Below is a small trained network, with its code and all its weights. Each question gives an input and a target symbol and asks what happens when units are switched off, that is, made to give their printed mean instead of their output.

import numpy as np


def w(rows, s, z=0):
    codes = np.array(rows[::2]) - 128.0
    scale = np.full(codes.shape[1], s)
    scale[-1] = z or s
    return codes * scale


def norm(h):
    return h / np.sqrt((h * h).mean(-1, keepdims=True) + 1e-5)


def softmax(a):
    e = np.exp(a - a.max(-1, keepdims=True))
    return e / e.sum(-1, keepdims=True)


def log_softmax(a):
    a = a - a.max(-1, keepdims=True)
    return a - np.log(np.exp(a).sum(-1, keepdims=True))


def net(x, mask):
    ids = ['αβγδεζηλμξστψω'.index(c) for c in x.split()]
    T = len(ids)
    res = E[ids] + P[:T]
    u = 0
    for l in range(3):
        r = norm(res)
        for j in range(3):
            rows = slice(4 * j, 4 * j + 4)
            q, k, v = (r @ M[l][rows].T for M in (Q, K, V))
            z = softmax(np.where(np.tri(T) > 0, q @ k.T / 4**0.5, -1e9)) @ v
            o = O[l][rows]
            res = res + np.where(mask[u + j], z, o[:, -1]) @ o[:, :-1]
        u += 3
    return log_softmax(norm(res)[-1] @ U[:, :-1].T + U[:, -1])


Q, K, V, O = {}, {}, {}, {}
E = w([
[126,108,97,158,155],'α',
[122,100,39,97,157],'β',
[167,113,127,83,163],'γ',
[86,34,98,3,154],'δ',
[113,88,160,136,138],'ε',
[140,98,97,143,97],'ζ',
[116,98,154,135,149],'η',
[102,141,125,81,125],'λ',
[116,119,148,118,116],'μ',
[111,124,137,135,102],'ξ',
[167,114,143,135,157],'σ',
[94,136,134,135,119],'τ',
[176,129,126,116,102],'ψ',
[114,136,158,133,152],'ω',
],0.022)
P = w([
[73,2,120,31,132],'0',
[77,18,130,60,135],'1',
[83,37,132,78,136],'2',
[93,55,137,94,134],'3',
[105,71,145,107,133],'4',
[110,87,148,121,130],'5',
[123,102,150,133,127],'6',
[132,115,153,144,122],'7',
[139,126,154,161,117],'8',
[144,140,155,173,113],'9',
[151,149,154,186,113],'10',
[158,158,159,191,106],'11',
],0.0058)
Q[0] = w([
[213,148,58,71,190],'0.h0',
[128,17,188,86,89],'0.h0',
[212,58,154,170,188],'0.h0',
[71,136,176,157,14],'0.h0',
[107,88,140,155,60],'0.h1',
[88,137,106,176,224],'0.h1',
[80,170,150,72,117],'0.h1',
[84,66,192,100,99],'0.h1',
[117,186,93,7,132],'0.h2',
[65,210,54,60,31],'0.h2',
[206,171,37,145,188],'0.h2',
[176,127,185,54,77],'0.h2',
],0.013)
K[0] = w([
[95,87,96,77,117],'0.h0',
[129,129,174,182,97],'0.h0',
[110,6,116,164,118],'0.h0',
[160,189,144,173,120],'0.h0',
[135,150,147,159,109],'0.h1',
[99,70,100,129,148],'0.h1',
[89,137,136,80,114],'0.h1',
[109,100,198,136,113],'0.h1',
[75,72,157,89,131],'0.h2',
[36,184,140,35,146],'0.h2',
[150,76,94,63,136],'0.h2',
[115,149,184,132,90],'0.h2',
],0.019)
V[0] = w([
[64,142,198,130,109],'0.h0',
[73,96,179,172,237],'0.h0',
[253,113,194,64,149],'0.h0',
[189,125,100,112,114],'0.h0',
[174,132,178,85,175],'0.h1',
[49,140,101,181,206],'0.h1',
[124,100,114,178,53],'0.h1',
[82,117,86,184,105],'0.h1',
[108,194,161,137,230],'0.h2',
[88,131,102,226,179],'0.h2',
[218,180,51,55,155],'0.h2',
[213,96,217,82,133],'0.h2',
],0.0061)
O[0] = w([
[122,207,133,96,116,162],'0.h0',
[131,190,46,120,81,150],'0.h0',
[114,58,112,46,97,108],'0.h0',
[122,61,145,135,140,108],'0.h0',
[100,145,183,150,90,114],'0.h1',
[160,131,149,180,198,82],'0.h1',
[134,133,99,69,142,181],'0.h1',
[155,124,88,115,167,140],'0.h1',
[98,101,53,66,200,1],'0.h2',
[79,94,167,128,196,100],'0.h2',
[139,253,69,149,151,38],'0.h2',
[226,140,140,70,124,145],'0.h2',
],0.0067,0.0057)
Q[1] = w([
[183,147,23,144,154],'1.h0',
[128,67,90,149,94],'1.h0',
[106,196,169,140,87],'1.h0',
[160,82,108,148,54],'1.h0',
[59,149,189,124,141],'1.h1',
[173,107,212,139,181],'1.h1',
[129,133,215,145,152],'1.h1',
[149,130,173,148,80],'1.h1',
[108,195,165,183,208],'1.h2',
[144,93,135,199,35],'1.h2',
[251,126,121,175,105],'1.h2',
[41,126,127,149,148],'1.h2',
],0.012)
K[1] = w([
[145,195,111,155,188],'1.h0',
[155,136,142,245,120],'1.h0',
[92,108,167,82,125],'1.h0',
[156,117,161,196,135],'1.h0',
[103,60,87,144,84],'1.h1',
[228,45,87,171,128],'1.h1',
[174,37,90,164,81],'1.h1',
[167,94,167,118,66],'1.h1',
[117,197,143,174,207],'1.h2',
[92,84,44,168,64],'1.h2',
[214,114,72,179,80],'1.h2',
[60,120,163,139,163],'1.h2',
],0.012)
V[1] = w([
[131,128,52,99,102],'1.h0',
[75,74,113,137,80],'1.h0',
[166,129,66,108,78],'1.h0',
[117,130,96,103,145],'1.h0',
[118,172,184,114,118],'1.h1',
[198,106,153,169,167],'1.h1',
[109,95,145,173,134],'1.h1',
[126,151,80,134,78],'1.h1',
[120,182,127,254,167],'1.h2',
[177,110,68,77,116],'1.h2',
[172,131,73,120,168],'1.h2',
[187,216,141,166,79],'1.h2',
],0.0059)
O[1] = w([
[202,103,98,91,129,130],'1.h0',
[141,182,35,119,139,244],'1.h0',
[189,138,97,57,95,168],'1.h0',
[149,91,142,144,151,92],'1.h0',
[142,187,159,45,140,112],'1.h1',
[112,62,205,154,139,116],'1.h1',
[165,93,113,166,145,147],'1.h1',
[136,151,86,144,52,142],'1.h1',
[122,10,136,88,24,2],'1.h2',
[150,145,193,171,186,173],'1.h2',
[111,98,215,143,112,73],'1.h2',
[139,1,118,181,144,96],'1.h2',
],0.0049,0.0045)
Q[2] = w([
[101,64,180,101,80],'2.h0',
[110,233,220,159,118],'2.h0',
[87,128,90,99,213],'2.h0',
[97,69,126,46,154],'2.h0',
[67,139,134,114,247],'2.h1',
[107,136,109,183,41],'2.h1',
[168,190,98,233,179],'2.h1',
[60,129,110,216,177],'2.h1',
[226,104,176,172,148],'2.h2',
[185,89,142,105,152],'2.h2',
[125,145,142,95,203],'2.h2',
[153,165,167,215,96],'2.h2',
],0.011)
K[2] = w([
[172,83,164,162,123],'2.h0',
[152,194,170,151,59],'2.h0',
[79,131,142,62,152],'2.h0',
[138,85,182,93,196],'2.h0',
[107,153,97,85,224],'2.h1',
[141,133,195,197,91],'2.h1',
[90,114,78,202,162],'2.h1',
[129,152,126,189,249],'2.h1',
[237,133,161,143,172],'2.h2',
[165,149,178,109,164],'2.h2',
[122,106,121,88,172],'2.h2',
[221,102,70,186,91],'2.h2',
],0.012)
V[2] = w([
[184,218,231,127,196],'2.h0',
[200,164,142,166,169],'2.h0',
[163,112,129,59,117],'2.h0',
[234,142,69,176,173],'2.h0',
[65,44,113,19,106],'2.h1',
[113,196,34,134,63],'2.h1',
[113,136,60,109,136],'2.h1',
[40,55,121,113,28],'2.h1',
[113,100,109,196,182],'2.h2',
[190,140,180,147,206],'2.h2',
[2,145,149,108,156],'2.h2',
[158,83,52,45,154],'2.h2',
],0.0046)
O[2] = w([
[167,71,94,253,142,49],'2.h0',
[163,128,82,168,101,120],'2.h0',
[69,99,110,121,138,167],'2.h0',
[168,158,20,119,65,163],'2.h0',
[232,141,81,205,109,134],'2.h1',
[154,54,230,143,199,201],'2.h1',
[152,80,119,154,113,113],'2.h1',
[159,154,148,222,199,212],'2.h1',
[133,177,133,28,94,63],'2.h2',
[157,86,196,39,162,70],'2.h2',
[157,68,64,111,3,2],'2.h2',
[97,144,249,180,104,182],'2.h2',
],0.0043,0.0031)
U = w([
[94,81,93,179,212,178],'α',
[155,139,109,138,130,128],'β',
[221,128,167,91,250,137],'γ',
[128,154,109,132,126,91],'δ',
[111,89,113,40,158,252],'ε',
[130,150,132,146,167,133],'ζ',
[145,146,40,114,204,155],'η',
[185,219,109,168,184,43],'λ',
[172,165,200,30,25,52],'μ',
[56,178,230,194,139,102],'ξ',
[195,21,91,159,79,161],'σ',
[22,123,85,129,48,152],'τ',
[98,2,211,112,102,99],'ψ',
[102,236,80,62,156,158],'ω',
],0.0097,0.0038)

Each question gives the input, a string of symbols that net reads in full, and the target symbol t.
The units are the heads (4 rows each of Q, K, V and O). Each row of codes is followed by its name. A weight is (code - 128) times the scale printed after its matrix; where a second scale follows, it is the last column's (O and U).
mask holds one flag per head, layer by layer. A switched-off head (its flag False) gives its mean, the last column of its rows in O, instead of its output. The means were averaged over made-up inputs and are rounded, as every weight is.
A unit's drop is (log p(t) with every unit on - log p(t) with that unit switched off) / (log p(t) with every unit on - log p(t) with every unit switched off).
The circuit of an input: a set's keep is (log p(t) with only the set's units on - log p(t) with every unit switched off) / (log p(t) with every unit on - log p(t) with every unit switched off). Starting from all 9 units, units are removed one at a time, each time the one whose removal leaves the highest keep (on an exact tie, the one counted first), for as long as the keep stays at least 0.8.
units of the circuit, in order: the units of the circuit, biggest drop first
unit that matters most: the unit with the biggest drop
which heads matter: for each layer, one digit per head in row order, 1 if its drop is at least 0.15 and else 0, layers parted by /
input ξ ζ ε η τ ξ, target τ: units of the circuit, in order : [0.h2 1.h2 2.h2]
input ψ μ ζ ξ μ ε α ε ζ μ, target μ: which heads matter : 101 / 000 / 000
input ω γ ψ ζ γ ξ ψ ξ, target ψ: unit that matters most : 0.h0
input ζ β τ μ σ ζ ξ, target σ: units of the circuit, in order : [0.h2 0.h0 0.h1 2.h1]
input ζ ω ω ξ ξ ω ζ, target ξ: units of the circuit, in order : [0.h1 1.h0 2.h1]
input ω γ η μ ψ α ζ ψ μ, target ψ: which heads matter : 100 / 000 / 000
input ξ ζ ζ ξ ζ α η, target τ: units of the circuit, in order : [0.h2 1.h2 2.h2]
input μ ζ ζ ζ ζ ψ ζ, target μ: which heads matter : 011 / 000 / 100
input ξ γ ψ η μ ζ ω ω ζ μ, target ω: units of the circuit, in order : [0.h0 0.h2]
input ζ τ η, target ξ: which heads matter : 001 / 000 / 010
input ζ ε ψ β ζ α ε, target τ: units of the circuit, in order : [0.h2 0.h0 2.h2]
input η μ ε ζ τ, target τ: units of the circuit, in order : [1.h2 0.h2 2.h2]
input μ ξ ζ ζ σ δ τ ζ μ, target τ: units of the circuit, in order : [0.h2 2.h2 1.h2]
input ψ δ τ, target ψ: units of the circuit, in order : [0.h0]
input μ η γ γ ζ ξ η τ ε μ δ μ, target μ: units of the circuit, in order : [0.h0 0.h2]
input ζ μ ω γ ζ η σ ζ μ, target σ: units of the circuit, in order : [0.h0 2.h0 2.h1]
input ζ α δ σ η, target γ: which heads matter : 011 / 010 / 001
input ω τ η, target ε: which heads matter : 111 / 011 / 011
input ω ω ζ ξ, target ω: which heads matter : 101 / 011 / 000
input ζ β μ ζ η ζ, target τ: units of the circuit, in order : [0.h2 2.h1 1.h0]
input ω ζ τ ω τ, target ω: units of the circuit, in order : [0.h0]
input ε η ζ ξ ε η ψ λ ζ σ σ μ, target σ: which heads matter : 100 / 001 / 100
input σ ζ ζ ζ α η, target τ: which heads matter : 001 / 001 / 000
input τ ζ μ, target τ: which heads matter : 001 / 000 / 101
input ζ μ ζ ω ξ ζ ω δ ξ, target ω: which heads matter : 101 / 001 / 000
input ζ τ ψ ε, target λ: which heads matter : 001 / 000 / 000
input ω ξ σ ω α ξ ζ ψ γ τ, target ψ: which heads matter : 100 / 000 / 000
